Here is a tiny trained network, its code and every weight. The questions are about switching its units off for an input and a target symbol, where a switched-off unit gives its printed mean instead of its output.

import numpy as np


def w(rows, s, z=0):
    codes = np.array(rows[::2]) - 128.0
    scale = np.full(codes.shape[1], s)
    scale[-1] = z or s
    return codes * scale


def f(y):
    return np.maximum(y, 0)


def softmax(a):
    e = np.exp(a - a.max(-1, keepdims=True))
    return e / e.sum(-1, keepdims=True)


def log_softmax(a):
    a = a - a.max(-1, keepdims=True)
    return a - np.log(np.exp(a).sum(-1, keepdims=True))


def net(x, mask):
    ids = ['αβγδεζηθμξστφψω'.index(c) for c in x.split()]
    T = len(ids)
    res = E[ids] + P[:T]
    u = 0
    for l in range(2):
        q, k, v = (res @ M[l].T for M in (Q, K, V))
        z = softmax(np.where(np.tri(T) > 0, q @ k.T / 3**0.5, -1e9)) @ v
        res = res + np.where(mask[u], z, O[l][:, -1]) @ O[l][:, :-1]
        u += 1
        y = f(res @ A[l][:, :-1].T + A[l][:, -1])
        res = res + np.where(mask[u : u + 12], y, B[l][:, -1]) @ B[l][:, :-1]
        u += 12
    return log_softmax(res[-1] @ U[:, :-1].T + U[:, -1])


Q, K, V, O, A, B = {}, {}, {}, {}, {}, {}
E = w([
[2,111,122],'α',
[91,71,82],'β',
[139,152,164],'γ',
[112,108,134],'δ',
[128,141,160],'ε',
[152,168,161],'ζ',
[134,147,158],'η',
[134,149,160],'θ',
[124,61,40],'μ',
[155,167,164],'ξ',
[131,147,161],'σ',
[172,118,118],'τ',
[114,106,124],'φ',
[192,114,86],'ψ',
[166,169,163],'ω',
],0.0061)
P = w([
[32,75,63],'0',
[181,61,155],'1',
[172,174,254],'2',
[135,226,55],'3',
[196,150,38],'4',
[163,194,253],'5',
],0.008)
Q[0] = w([
[98,18,101],'0.h1',
[147,38,1],'0.h1',
[97,11,59],'0.h1',
],0.007)
K[0] = w([
[228,97,193],'0.h1',
[254,234,113],'0.h1',
[249,139,183],'0.h1',
],0.0075)
V[0] = w([
[54,53,9],'0.h1',
[40,166,193],'0.h1',
[3,143,176],'0.h1',
],0.0057)
O[0] = w([
[52,122,42,252],'0.h1',
[43,241,197,145],'0.h1',
[28,255,153,185],'0.h1',
],0.0058,0.003)
A[0] = w([
[88,102,88,44],'0.n1',
[98,192,162,252],'0.n2',
[86,133,69,49],'0.n3',
[88,3,92,133],'0.n4',
[160,131,234,189],'0.n5',
[184,36,47,83],'0.n6',
[72,103,60,9],'0.n7',
[218,117,183,161],'0.n8',
[92,2,65,146],'0.n9',
[71,78,66,12],'0.n10',
[79,121,142,88],'0.n11',
[88,73,40,208],'0.n12',
],0.009,0.0044)
B[0] = w([
[85,137,224,141],'0.n1',
[134,65,61,254],'0.n2',
[111,96,212,148],'0.n3',
[125,241,125,166],'0.n4',
[59,35,179,197],'0.n5',
[240,147,252,158],'0.n6',
[72,105,254,148],'0.n7',
[54,47,162,173],'0.n8',
[119,244,151,177],'0.n9',
[88,202,236,148],'0.n10',
[109,66,178,143],'0.n11',
[127,223,103,206],'0.n12',
],0.0079,0.0063)
Q[1] = w([
[68,21,223],'1.h1',
[229,254,127],'1.h1',
[50,12,192],'1.h1',
],0.0092)
K[1] = w([
[58,168,235],'1.h1',
[254,130,51],'1.h1',
[43,132,232],'1.h1',
],0.0083)
V[1] = w([
[96,2,31],'1.h1',
[41,64,118],'1.h1',
[97,145,184],'1.h1',
],0.0066)
O[1] = w([
[54,89,124,7],'1.h1',
[1,156,85,127],'1.h1',
[134,165,109,182],'1.h1',
],0.0084,0.012)
A[1] = w([
[138,58,106,9],'1.n1',
[37,139,146,70],'1.n2',
[77,2,131,198],'1.n3',
[155,128,247,172],'1.n4',
[49,78,68,102],'1.n5',
[114,128,5,191],'1.n6',
[180,49,170,103],'1.n7',
[114,20,124,102],'1.n8',
[181,43,188,90],'1.n9',
[177,120,170,211],'1.n10',
[143,152,88,1],'1.n11',
[107,207,111,104],'1.n12',
],0.0096,0.0099)
B[1] = w([
[163,169,76,128],'1.n1',
[221,133,62,167],'1.n2',
[166,137,252,188],'1.n3',
[52,33,63,245],'1.n4',
[160,55,26,148],'1.n5',
[158,219,212,193],'1.n6',
[177,24,118,156],'1.n7',
[255,176,151,144],'1.n8',
[187,7,180,156],'1.n9',
[64,167,68,254],'1.n10',
[89,119,60,128],'1.n11',
[199,82,185,202],'1.n12',
],0.0094,0.0086)
U = w([
[215,253,191,220],'α',
[127,190,31,179],'β',
[108,107,197,128],'γ',
[3,139,49,205],'δ',
[8,117,163,151],'ε',
[189,100,216,45],'ζ',
[56,113,168,121],'η',
[59,112,169,113],'θ',
[229,142,35,52],'μ',
[219,105,220,2],'ξ',
[56,115,173,130],'σ',
[83,82,88,165],'τ',
[11,138,42,213],'φ',
[198,65,110,71],'ψ',
[249,102,236,3],'ω',
],0.0073,0.005)

Each question gives the input, a string of symbols that net reads in full, and the target symbol t.
The units are the heads (3 rows each of Q, K, V and O) and the neurons (one row each of A and B). Each row of codes is followed by its name. A weight is (code - 128) times the scale printed after its matrix; where a second scale follows, it is the last column's (O, A, B and U).
mask holds one flag per unit, layer by layer, with each layer's heads first. A switched-off unit (its flag False) gives its mean, the last column of its rows in O or B, instead of its output. The means were averaged over made-up inputs and are rounded, as every weight is.
A unit's drop is (log p(t) with every unit on - log p(t) with that unit switched off) / (log p(t) with every unit on - log p(t) with every unit switched off).
The circuit of an input: a set's keep is (log p(t) with only the set's units on - log p(t) with every unit switched off) / (log p(t) with every unit on - log p(t) with every unit switched off). Starting from the 12 units with the biggest drops (on a tie, the unit counted first), units are removed one at a time, each time the one whose removal leaves the highest keep (on an exact tie, the one counted first), for as long as the keep stays at least 0.8.
circuit, biggest first: the units of the circuit, biggest drop first
most important unit: the unit with the biggest drop
top k neurons: the k neurons with the biggest drops, biggest first
top k neurons in layer l: the k neurons of layer l with the biggest drops, biggest first
input α θ γ τ, target α: top 3 neurons in layer 1 => (1.n6, 1.n4, 1.n10)
input ω ψ τ, target ω: most important unit => 1.n3
input φ α α φ, target α: top 4 neurons => (1.n6, 1.n4, 1.n10, 0.n5)
input μ η θ β, target α: top 3 neurons => (1.n6, 1.n4, 0.n5)
input ψ ξ τ α δ γ, target ψ: top 2 neurons in layer 1 => (1.n9, 1.n7)
input ω ε ε θ α, target α: circuit, biggest first => (1.n4, 1.n6)
input ω ψ ω δ γ θ, target ω: top 2 neurons => (1.n3, 0.n5)
input ξ δ ξ ξ ψ, target ψ: top 4 neurons => (0.n6, 1.n9, 1.n7, 1.n4)
input ω ζ η ω θ ζ, target ω: top 2 neurons in layer 1 => (1.n3, 1.n8)
input ω ε β, target ω: top 4 neurons => (1.n3, 0.n5, 1.n8, 0.n12)
input ω ψ γ, target ω: top 2 neurons => (1.n3, 0.n5)
input ω β α τ γ γ, target ω: top 2 neurons in layer 1 => (1.n3, 1.n8)
input ω θ γ γ τ ω, target ω: top 3 neurons => (1.n3, 0.n5, 0.n8)
input ω β ε, target ω: top 3 neurons in layer 0 => (0.n5, 0.n8, 0.n12)
input μ μ ψ, target μ: top neuron => (0.n9)
input μ ψ ω ε ψ, target ψ: top 4 neurons => (0.n6, 1.n9, 1.n4, 1.n7)
input ψ ψ ε μ α ε, target ψ: top 3 neurons in layer 1 => (1.n9, 1.n7, 1.n4)
input ψ ψ ψ ξ σ σ, target ψ: top 2 neurons in layer 0 => (0.n9, 0.n12)
input μ α α, target μ: top 2 neurons => (0.n9, 0.n4)
input σ ψ μ δ, target α: circuit, biggest first => (1.n4)
input ε η ζ α, target α: top 3 neurons => (1.n6, 1.n4, 1.n10)
input ω θ ε η γ ψ, target ω: top 4 neurons => (1.n3, 0.n5, 0.n8, 1.n8)
input α α ω ψ, target α: top 2 neurons in layer 1 => (1.n6, 1.n4)
input δ ψ φ ζ μ, target μ: top 2 neurons in layer 1 => (1.n10, 1.n4)
input α η β, target α: top 2 neurons => (1.n4, 0.n7)
input ω μ θ ζ ψ ψ, target ω: top 4 neurons in layer 1 => (1.n3, 1.n8, 1.n10, 1.n4)
input ψ β ψ α μ η, target ψ: top 4 neurons in layer 0 => (0.n9, 0.n12, 0.n4, 0.n5)
